Below are the code and all the weights of a small trained network. Each question names an input and a target symbol and asks about switching units off, where a switched-off unit gives its printed mean instead of its output.

import numpy as np


def w(rows, s, z=0):
    codes = np.array(rows[::2]) - 128.0
    scale = np.full(codes.shape[1], s)
    scale[-1] = z or s
    return codes * scale


def norm(h):
    return h / np.sqrt((h * h).mean(-1, keepdims=True) + 1e-5)


def f(y):
    return y / 2 * (1 + np.tanh(0.7978845608 * (y + 0.044715 * y**3)))


def softmax(a):
    e = np.exp(a - a.max(-1, keepdims=True))
    return e / e.sum(-1, keepdims=True)


def log_softmax(a):
    a = a - a.max(-1, keepdims=True)
    return a - np.log(np.exp(a).sum(-1, keepdims=True))


def net(x, mask):
    ids = ['ΔΞΠΩαγεζηθλμστφ'.index(c) for c in x.split()]
    T = len(ids)
    res = E[ids] + P[:T]
    u = 0
    for l in range(3):
        q, k, v = (norm(res) @ M[l].T for M in (Q, K, V))
        z = softmax(np.where(np.tri(T) > 0, q @ k.T / 3**0.5, -1e9)) @ v
        res = res + np.where(mask[u], z, O[l][:, -1]) @ O[l][:, :-1]
        u += 1
        y = f(norm(res) @ A[l][:, :-1].T + A[l][:, -1])
        res = res + np.where(mask[u : u + 8], y, B[l][:, -1]) @ B[l][:, :-1]
        u += 8
    return log_softmax(norm(res)[-1] @ U[:, :-1].T + U[:, -1])


Q, K, V, O, A, B = {}, {}, {}, {}, {}, {}
E = w([
[156,136,146],'Δ',
[152,122,169],'Ξ',
[157,123,71],'Π',
[153,152,173],'Ω',
[167,125,153],'α',
[145,159,162],'γ',
[148,126,181],'ε',
[145,123,64],'ζ',
[51,27,93],'η',
[124,45,127],'θ',
[2,52,54],'λ',
[189,156,155],'μ',
[97,166,24],'σ',
[152,144,177],'τ',
[132,170,161],'φ',
],0.0071)
P = w([
[181,82,190],'0',
[232,177,3],'1',
[38,193,185],'2',
[214,162,6],'3',
[36,190,176],'4',
[202,178,9],'5',
[35,188,173],'6',
[195,179,16],'7',
[34,188,170],'8',
[180,190,8],'9',
[35,188,173],'10',
[178,192,3],'11',
[38,190,178],'12',
],0.0028)
Q[0] = w([
[207,65,252],'L0H0',
[146,133,134],'L0H0',
[98,110,130],'L0H0',
],0.019)
K[0] = w([
[171,254,5],'L0H0',
[149,152,96],'L0H0',
[95,130,147],'L0H0',
],0.022)
V[0] = w([
[60,38,252],'L0H0',
[78,57,223],'L0H0',
[85,67,203],'L0H0',
],0.0013)
O[0] = w([
[232,4,103,1],'L0H0',
[216,29,115,31],'L0H0',
[191,72,124,45],'L0H0',
],0.0013,0.00072)
A[0] = w([
[214,211,162,28],'L0N0',
[113,98,13,20],'L0N1',
[74,26,149,33],'L0N2',
[142,125,153,120],'L0N3',
[144,124,145,107],'L0N4',
[3,20,255,60],'L0N5',
[117,108,158,4],'L0N6',
[143,124,165,84],'L0N7',
],0.0058,0.0017)
B[0] = w([
[93,144,43,252],'L0N0',
[81,186,177,162],'L0N1',
[159,15,2,93],'L0N2',
[125,155,128,129],'L0N3',
[123,147,115,123],'L0N4',
[96,186,171,178],'L0N5',
[177,138,83,86],'L0N6',
[135,167,131,121],'L0N7',
],0.0076,0.0024)
Q[1] = w([
[122,54,6],'L1H0',
[2,149,161],'L1H0',
[175,239,137],'L1H0',
],0.0081)
K[1] = w([
[160,228,206],'L1H0',
[83,132,2],'L1H0',
[18,86,133],'L1H0',
],0.009)
V[1] = w([
[87,101,171],'L1H0',
[47,128,252],'L1H0',
[32,8,142],'L1H0',
],0.0031)
O[1] = w([
[107,89,109,91],'L1H0',
[154,96,61,108],'L1H0',
[43,1,118,6],'L1H0',
],0.0046,0.0016)
A[1] = w([
[50,89,215,2],'L1N0',
[174,93,86,116],'L1N1',
[132,91,185,102],'L1N2',
[45,152,221,108],'L1N3',
[110,66,172,56],'L1N4',
[111,113,103,71],'L1N5',
[102,119,99,62],'L1N6',
[78,113,250,114],'L1N7',
],0.012,0.0021)
B[1] = w([
[109,40,5,176],'L1N0',
[114,194,87,131],'L1N1',
[82,148,245,119],'L1N2',
[110,236,233,255],'L1N3',
[145,20,168,118],'L1N4',
[158,202,138,118],'L1N5',
[156,210,160,124],'L1N6',
[2,71,189,216],'L1N7',
],0.0095,0.006)
Q[2] = w([
[150,131,4],'L2H0',
[114,126,238],'L2H0',
[183,195,156],'L2H0',
],0.027)
K[2] = w([
[223,34,159],'L2H0',
[47,213,104],'L2H0',
[213,250,179],'L2H0',
],0.017)
V[2] = w([
[218,155,223],'L2H0',
[41,254,19],'L2H0',
[169,147,99],'L2H0',
],0.0098)
O[2] = w([
[123,175,193,206],'L2H0',
[178,158,7,255],'L2H0',
[169,147,146,140],'L2H0',
],0.015,0.0054)
A[2] = w([
[198,80,16,118],'L2N0',
[148,183,244,111],'L2N1',
[164,108,158,77],'L2N2',
[230,75,114,3],'L2N3',
[166,109,141,21],'L2N4',
[158,45,217,20],'L2N5',
[222,80,236,101],'L2N6',
[139,206,123,109],'L2N7',
],0.011,0.0032)
B[2] = w([
[79,100,162,208],'L2N0',
[199,82,41,253],'L2N1',
[88,172,58,109],'L2N2',
[132,173,6,122],'L2N3',
[104,190,40,103],'L2N4',
[156,214,59,132],'L2N5',
[17,146,187,147],'L2N6',
[54,112,151,219],'L2N7',
],0.019,0.0058)
U = w([
[174,60,91,119],'Δ',
[111,77,218,94],'Ξ',
[191,93,95,110],'Π',
[234,71,215,116],'Ω',
[188,78,106,165],'α',
[188,162,102,104],'γ',
[117,58,176,116],'ε',
[131,115,10,104],'ζ',
[55,42,131,131],'η',
[50,107,170,122],'θ',
[42,93,44,113],'λ',
[134,184,135,254],'μ',
[55,227,105,136],'σ',
[158,168,250,72],'τ',
[193,196,112,91],'φ',
],0.018,0.0077)

Each question gives the input, a string of symbols that net reads in full, and the target symbol t.
The units are the heads (3 rows each of Q, K, V and O) and the neurons (one row each of A and B). Each row of codes is followed by its name. A weight is (code - 128) times the scale printed after its matrix; where a second scale follows, it is the last column's (O, A, B and U).
mask holds one flag per unit, layer by layer, with each layer's heads first. A switched-off unit (its flag False) gives its mean, the last column of its rows in O or B, instead of its output. The means were averaged over made-up inputs and are rounded, as every weight is.
A unit's drop is (log p(t) with every unit on - log p(t) with that unit switched off) / (log p(t) with every unit on - log p(t) with every unit switched off).
The circuit of an input: a set's keep is (log p(t) with only the set's units on - log p(t) with every unit switched off) / (log p(t) with every unit on - log p(t) with every unit switched off). Starting from the 12 units with the biggest drops (on a tie, the unit counted first), units are removed one at a time, each time the one whose removal leaves the highest keep (on an exact tie, the one counted first), for as long as the keep stays at least 0.8.
units of the circuit, in order: the units of the circuit, biggest drop first
most important unit: the unit with the biggest drop
top k neurons: the k neurons with the biggest drops, biggest first
top k neurons in layer l: the k neurons of layer l with the biggest drops, biggest first
input φ α ζ γ τ ζ Δ ζ, target σ: units of the circuit, in order	[L1N0, L0N1]
input ζ μ σ σ τ θ γ Ω λ σ σ φ, target λ: top 2 neurons	[L1N3, L0N5]
input Δ φ τ, target τ: top 4 neurons in layer 1	[L1N7, L1N3, L1N0, L1N4]
input ε Ξ ζ Ξ Ξ τ τ, target τ: top 3 neurons	[L1N7, L1N2, L0N5]
input τ τ μ Ω α ε τ, target μ: top 2 neurons in layer 2	[L2N0, L2N1]
input λ ζ Ω σ ζ θ η λ, target η: top 2 neurons	[L1N3, L1N1]
input φ τ Δ σ Δ ε φ ε τ Π, target σ: units of the circuit, in order	[L2N1]
input Π γ Δ σ, target φ: top 3 neurons in layer 1	[L1N0, L1N7, L1N1]
input σ τ Ξ Π σ Ω Δ τ ζ η θ ε, target ζ: top 4 neurons	[L1N3, L0N0, L1N7, L0N5]
input τ Ω η τ, target Ω: top 4 neurons	[L1N3, L1N0, L2N1, L1N7]
input θ σ γ θ σ Ω, target θ: top 4 neurons in layer 1	[L1N1, L1N3, L1N4, L1N2]
input λ λ σ σ τ τ, target η: top 2 neurons	[L1N3, L0N0]
input Δ ζ φ φ μ, target μ: top 4 neurons	[L1N7, L0N0, L1N0, L2N1]
input τ σ η Ω λ θ, target Ω: top 2 neurons	[L1N1, L1N3]
input Π γ Π σ τ τ Ξ φ Δ ζ τ φ, target φ: top 4 neurons	[L1N7, L1N0, L0N0, L0N5]
input γ ε ζ τ φ μ σ η Ω ζ ζ Π, target μ: top 4 neurons in layer 2	[L2N1, L2N7, L2N6, L2N0]
input τ ζ φ Δ Π ζ ε λ τ, target λ: most important unit	L1N0
input Ω ζ τ μ Ξ τ Δ σ ζ γ Π, target σ: top 2 neurons in layer 2	[L2N7, L2N0]
input γ τ τ τ τ Δ λ σ τ φ, target μ: top 2 neurons	[L1N7, L1N0]
input σ ζ ζ Δ σ φ Π Ξ, target ζ: most important unit	L2H0
